Here is a tiny trained network, its code and every weight. The questions are about switching its units off for an input and a class, where a switched-off unit gives its printed mean instead of its output.

import numpy as np


def w(rows, s, z=0):
    codes = np.array(rows[::2]) - 128.0
    scale = np.full(codes.shape[1], s)
    scale[-1] = z or s
    return codes * scale


def norm(h):
    return h / np.sqrt((h * h).mean(-1, keepdims=True) + 1e-5)


def f(y):
    return np.maximum(y, 0)


def log_softmax(a):
    a = a - a.max(-1, keepdims=True)
    return a - np.log(np.exp(a).sum(-1, keepdims=True))


def net(x, mask):
    res = np.array(x, float).reshape(1, 8) / 4 @ E
    u = 0
    for l in range(4):
        y = f(norm(res) @ A[l][:, :-1].T + A[l][:, -1])
        res = res + np.where(mask[u : u + 8], y, B[l][:, -1]) @ B[l][:, :-1]
        u += 8
    return log_softmax(norm(res)[-1] @ U[:, :-1].T + U[:, -1])


A, B = {}, {}
E = w([
[127,128,129,128,127,127],'x0',
[129,127,123,125,129,124],'x1',
[125,127,134,131,126,132],'x2',
[126,128,132,130,128,130],'x3',
[126,127,137,130,120,129],'x4',
[98,143,184,102,171,3],'x5',
[62,76,76,240,181,101],'x6',
[24,155,98,57,109,168],'x7',
],0.0046)
A[0] = w([
[62,130,57,64,78,150,99],'L0N1',
[91,154,94,165,73,236,107],'L0N2',
[92,157,98,208,111,132,120],'L0N3',
[105,75,128,106,96,147,105],'L0N4',
[199,163,99,87,125,223,183],'L0N5',
[112,128,178,122,164,125,4],'L0N6',
[101,143,45,221,79,131,102],'L0N7',
[255,104,119,189,109,135,90],'L0N8',
],0.0062,0.0037)
B[0] = w([
[109,253,194,160,200,210,229],'L0N1',
[141,154,72,208,76,83,247],'L0N2',
[159,28,76,61,132,102,206],'L0N3',
[112,163,162,197,134,90,152],'L0N4',
[170,107,56,117,19,106,253],'L0N5',
[145,136,138,129,111,59,129],'L0N6',
[119,32,141,146,121,114,227],'L0N7',
[160,247,140,194,191,170,234],'L0N8',
],0.0053,0.0038)
A[1] = w([
[186,118,147,94,115,194,181],'L1N1',
[26,109,63,170,160,107,192],'L1N2',
[25,193,144,111,125,157,10],'L1N3',
[181,194,136,52,43,132,210],'L1N4',
[75,154,239,33,211,3,5],'L1N5',
[202,180,193,144,117,83,196],'L1N6',
[138,199,164,169,135,39,112],'L1N7',
[129,148,26,104,186,179,136],'L1N8',
],0.0057,0.0013)
B[1] = w([
[60,98,120,110,141,61,167],'L1N1',
[141,122,219,66,103,126,237],'L1N2',
[198,175,153,150,162,138,184],'L1N3',
[93,7,151,112,192,115,233],'L1N4',
[116,116,2,197,1,141,254],'L1N5',
[152,113,141,125,155,200,221],'L1N6',
[199,142,89,138,135,177,207],'L1N7',
[112,127,162,145,116,111,174],'L1N8',
],0.0062,0.0047)
A[2] = w([
[184,94,137,65,119,129,76],'L2N1',
[149,114,98,44,134,113,121],'L2N2',
[169,92,108,218,216,106,253],'L2N3',
[3,201,152,132,124,186,187],'L2N4',
[173,118,101,64,86,173,100],'L2N5',
[149,123,84,138,50,84,13],'L2N6',
[108,22,156,79,147,128,207],'L2N7',
[59,213,122,87,178,172,77],'L2N8',
],0.0067,0.002)
B[2] = w([
[84,116,156,117,152,135,157],'L2N1',
[101,97,156,170,153,87,152],'L2N2',
[119,154,159,53,109,148,255],'L2N3',
[254,136,198,102,144,145,214],'L2N4',
[71,106,149,127,157,63,186],'L2N5',
[106,149,111,140,79,135,191],'L2N6',
[45,42,158,110,186,113,204],'L2N7',
[170,152,120,162,160,160,166],'L2N8',
],0.0084,0.0053)
A[3] = w([
[73,135,17,129,2,200,79],'L3N1',
[118,138,212,50,162,95,89],'L3N2',
[161,95,114,67,3,165,117],'L3N3',
[138,120,106,149,19,85,121],'L3N4',
[122,171,89,110,79,26,147],'L3N5',
[138,29,103,173,110,186,254],'L3N6',
[109,152,86,119,172,127,94],'L3N7',
[53,100,83,98,111,96,160],'L3N8',
],0.0055,0.0015)
B[3] = w([
[123,173,45,172,123,92,255],'L3N1',
[103,121,96,153,80,90,206],'L3N2',
[84,123,68,157,150,95,239],'L3N3',
[94,222,3,189,117,125,216],'L3N4',
[87,207,110,193,194,152,168],'L3N5',
[46,180,141,62,140,87,242],'L3N6',
[100,161,131,102,128,105,128],'L3N7',
[225,107,154,121,142,162,201],'L3N8',
],0.0061,0.0043)
U = w([
[104,153,41,180,94,119,254],'0',
[70,36,177,111,138,108,67],'1',
[244,148,180,136,127,186,54],'2',
],0.011,0.00074)

Each question gives the input, the list of numbers given to net, and the class t.
The units are the neurons (one row each of A and B). Each row of codes is followed by its name. A weight is (code - 128) times the scale printed after its matrix; where a second scale follows, it is the last column's (A, B and U).
mask holds one flag per neuron, layer by layer. A switched-off neuron (its flag False) gives its mean, the last column of its row in B, instead of its output. The means were averaged over made-up inputs and are rounded, as every weight is.
A unit's drop is (log p(t) with every unit on - log p(t) with that unit switched off) / (log p(t) with every unit on - log p(t) with every unit switched off).
The circuit of an input: a set's keep is (log p(t) with only the set's units on - log p(t) with every unit switched off) / (log p(t) with every unit on - log p(t) with every unit switched off). Starting from the 12 units with the biggest drops (on a tie, the unit counted first), units are removed one at a time, each time the one whose removal leaves the highest keep (on an exact tie, the one counted first), for as long as the keep stays at least 0.8.
units of the circuit, in order: the units of the circuit, biggest drop first
most important unit: the unit with the biggest drop
k most important neurons: the k neurons with the biggest drops, biggest first
k most important neurons of layer l: the k neurons of layer l with the biggest drops, biggest first
drop when u is switched off: that unit's drop, to one decimal
input [-6,3,1,-1,5,-3,5,4], class 1: most important unit	L0N7
input [4,-5,-5,-6,0,-6,4,8], class 2: 2 most important neurons	[L0N1 L2N4]
input [-1,7,8,6,3,4,8,-8], class 1: 4 most important neurons	[L0N1 L2N4 L0N2 L1N3]
input [5,2,-8,6,6,-7,3,8], class 2: units of the circuit, in order	[L0N1 L2N4]
input [6,-7,-5,7,-5,-7,6,-8], class 2: 4 most important neurons	[L0N8 L1N5 L2N6 L2N3]
input [-3,3,-5,-1,1,2,-6,5], class 1: 2 most important neurons	[L1N4 L0N8]
input [-1,7,6,-7,8,-2,4,5], class 2: units of the circuit, in order	[L0N1 L2N4]
input [4,-7,2,-1,3,-6,-5,-5], class 0: 2 most important neurons	[L0N5 L0N8]
input [2,-8,-8,-3,8,6,-2,7], class 2: 3 most important neurons	[L0N1 L2N4 L0N3]
input [3,1,-1,-7,-5,3,5,-7], class 2: 2 most important neurons	[L1N4 L0N8]
input [4,6,-4,2,0,-5,-5,-2], class 0: 4 most important neurons	[L0N5 L0N2 L1N2 L0N8]
input [5,2,0,-3,5,6,1,7], class 2: 2 most important neurons of layer 2	[L2N4 L2N8]
input [6,-8,-5,-1,-2,-2,4,4], class 1: 3 most important neurons	[L0N7 L0N3 L0N8]
input [2,3,1,-1,-7,5,6,2], class 1: 3 most important neurons	[L1N2 L2N7 L0N1]
input [3,4,-7,4,0,-3,-7,4], class 1: units of the circuit, in order	[L1N4]
input [4,3,3,-2,-4,7,-6,-1], class 0: 2 most important neurons	[L1N5 L0N5]
input [-8,-6,-8,-5,-2,-1,5,-8], class 2: drop when L0N8 is switched off	1.5
input [1,-3,7,3,6,8,-6,1], class 0: drop when L1N5 is switched off	3.0
input [-6,-3,3,1,-3,5,3,7], class 2: drop when L2N4 is switched off	0.2
input [0,-5,-2,-2,7,7,-5,1], class 0: units of the circuit, in order	[L1N5]
